[[ 3.41  3.22 -2.56]
 [ 6.44  1.79 -4.44]]
:
[-2.56  1.79]

[[-6.01  8.28  3.13 -2.64  3.05]
 [ 4.89  1.71  3.55 -2.64 -4.88]
 [-1.58 -2.11 -1.05 -2.41  4.92]]
:
[ 3.05 -2.64 -1.05]

[[ 5.07  6.45]
 [ 4.29 -0.77]
 [ 4.94 -4.91]]
:
[6.45 4.29]

[[4.71 7.38 4.46 3.95]
 [4.48 2.59 3.89 7.67]
 [3.03 6.87 6.10 2.74]]
:
[3.95 3.89 6.87]

[[ 3.45 -4.13]
 [-3.81  4.56]
 [-5.60  6.71]]
:
[-4.13 -3.81]

[[ 1.26  0.26  1.36  3.62]
 [-8.18 -0.77  0.54 -2.21]]
:
[3.62 0.54]

[[-6.22 -7.10  8.50  7.73  5.39]
 [-5.44 -6.21  7.43  6.75  4.72]
 [-1.58 -1.80  2.16  1.96  1.37]
 [ 3.43  3.91 -4.68 -4.25 -2.97]
 [-5.58 -6.37  7.63  6.94  4.84]]
:
[ 5.39  6.75  2.16  3.91 -5.58]

[[ 7.27 -7.49  6.98  0.85]
 [-2.52  5.88 -5.76  3.07]]
:
[ 0.85 -5.76]
---
[[-2.33 -2.62 -0.53 -3.88 -1.84]
 [ 6.78  3.18 -1.09  4.17  4.20]
 [ 1.89  1.82  6.06  4.29  0.31]]
:
[[ 6.78  3.18 -1.09]
 [ 1.89  1.82  6.06]]

[[-1.62 -7.36  5.73  8.37]
 [ 8.99 -1.09 -7.69 -2.69]
 [ 0.41  3.50  4.38 -1.61]]
:
[[ 8.99 -1.09 -7.69]
 [ 0.41  3.50  4.38]]

[[-4.13 -3.10 -0.46 -2.61]
 [-5.06 -6.84  2.43 -3.49]
 [-2.72 -3.69  1.54 -0.78]
 [ 1.00  5.14 -0.53 -0.58]
 [ 4.37 -1.93 -5.35 -2.82]]
:
[[-5.06 -6.84  2.43]
 [-2.72 -3.69  1.54]]

[[-1.04  0.32 -6.68]
 [-1.62  0.34 -0.29]
 [-4.01  5.05  6.29]
 [-3.97  3.14 -1.59]]
:
[[-1.62  0.34 -0.29]
 [-4.01  5.05  6.29]]

[[-2.79 -1.74 -5.45 -8.91]
 [ 8.66 -3.94  8.57  1.59]
 [ 4.70  3.53  3.73  6.68]
 [-5.81  7.27 -9.10 -0.58]]
:
[[ 8.66 -3.94  8.57]
 [ 4.70  3.53  3.73]]

[[ 3.16 -1.59  0.81  2.49]
 [-1.78  5.31 -0.44 -3.30]
 [-1.18  7.00  0.75 -6.59]]
:
[[-1.78  5.31 -0.44]
 [-1.18  7.00  0.75]]

[[ 1.19 -2.24 -2.33  2.62]
 [ 3.26  0.60 -3.02  0.86]
 [ 2.90 -9.00 -3.59 -0.15]]
:
[[ 3.26  0.60 -3.02]
 [ 2.90 -9.00 -3.59]]

[[-0.76  3.64 -3.89 -3.86  1.74]
 [ 1.34 -5.71 -5.24  1.69  7.12]
 [ 2.12 -1.96  3.25  3.56  0.01]
 [ 5.37  4.31  2.35 -1.66  3.49]
 [-1.87  1.75  1.17 -0.89 -4.41]]
:
[[ 1.34 -5.71 -5.24]
 [ 2.12 -1.96  3.25]]

[[-5.07  4.77 -1.39]
 [-5.47  2.71 -4.70]
 [ 0.59  6.56 -1.09]
 [-1.45  8.36  3.02]]
:
[[-5.47  2.71 -4.70]
 [ 0.59  6.56 -1.09]]
---
[[ 6.06 -3.52 -1.59  3.36]
 [-2.53  6.33  3.90  3.06]
 [-5.30 -2.27 -7.18 -0.30]
 [-3.29 -2.45 -6.76  1.28]
 [ 5.54 -1.72 -0.88  5.08]]
:
[[ 6.06 -3.52]
 [-2.53  6.33]]

[[ 7.00 -3.40]
 [ 0.98  0.44]
 [-0.35  0.89]
 [ 4.60 -1.26]]
:
[[ 7.00 -3.40]
 [ 0.98  0.44]]

[[-0.29  0.08 -0.28 -0.19  0.59]
 [ 1.07 -7.31  0.25 -0.39 -0.67]
 [ 1.14 -0.26  0.02  0.26 -5.16]
 [-4.93 -0.52 -0.09 -0.50  4.76]
 [-0.69  0.71  0.09  0.14 -6.52]]
:
[[-0.29  0.08]
 [ 1.07 -7.31]]

[[ 8.86 -0.75]
 [ 8.44  2.78]
 [-3.24  8.28]]
:
[[ 8.86 -0.75]
 [ 8.44  2.78]]

[[ 3.35 -1.26 -2.99 -0.51  4.79]
 [-1.85 -1.96 -0.04  2.69  4.53]
 [-1.21  1.29 -0.30  0.65  1.82]
 [-0.40  1.84  0.09  0.53 -0.44]
 [-1.47 -7.51 -0.39 -0.80  0.47]]
:
[[ 3.35 -1.26]
 [-1.85 -1.96]]

[[-8.12  2.01  0.69 -2.95 -3.44]
 [-8.28  0.64  2.86 -2.28 -3.14]
 [-8.33  1.12  2.13 -2.51 -3.30]
 [-7.64  2.78 -0.78 -3.30 -3.46]]
:
[[-8.12  2.01]
 [-8.28  0.64]]
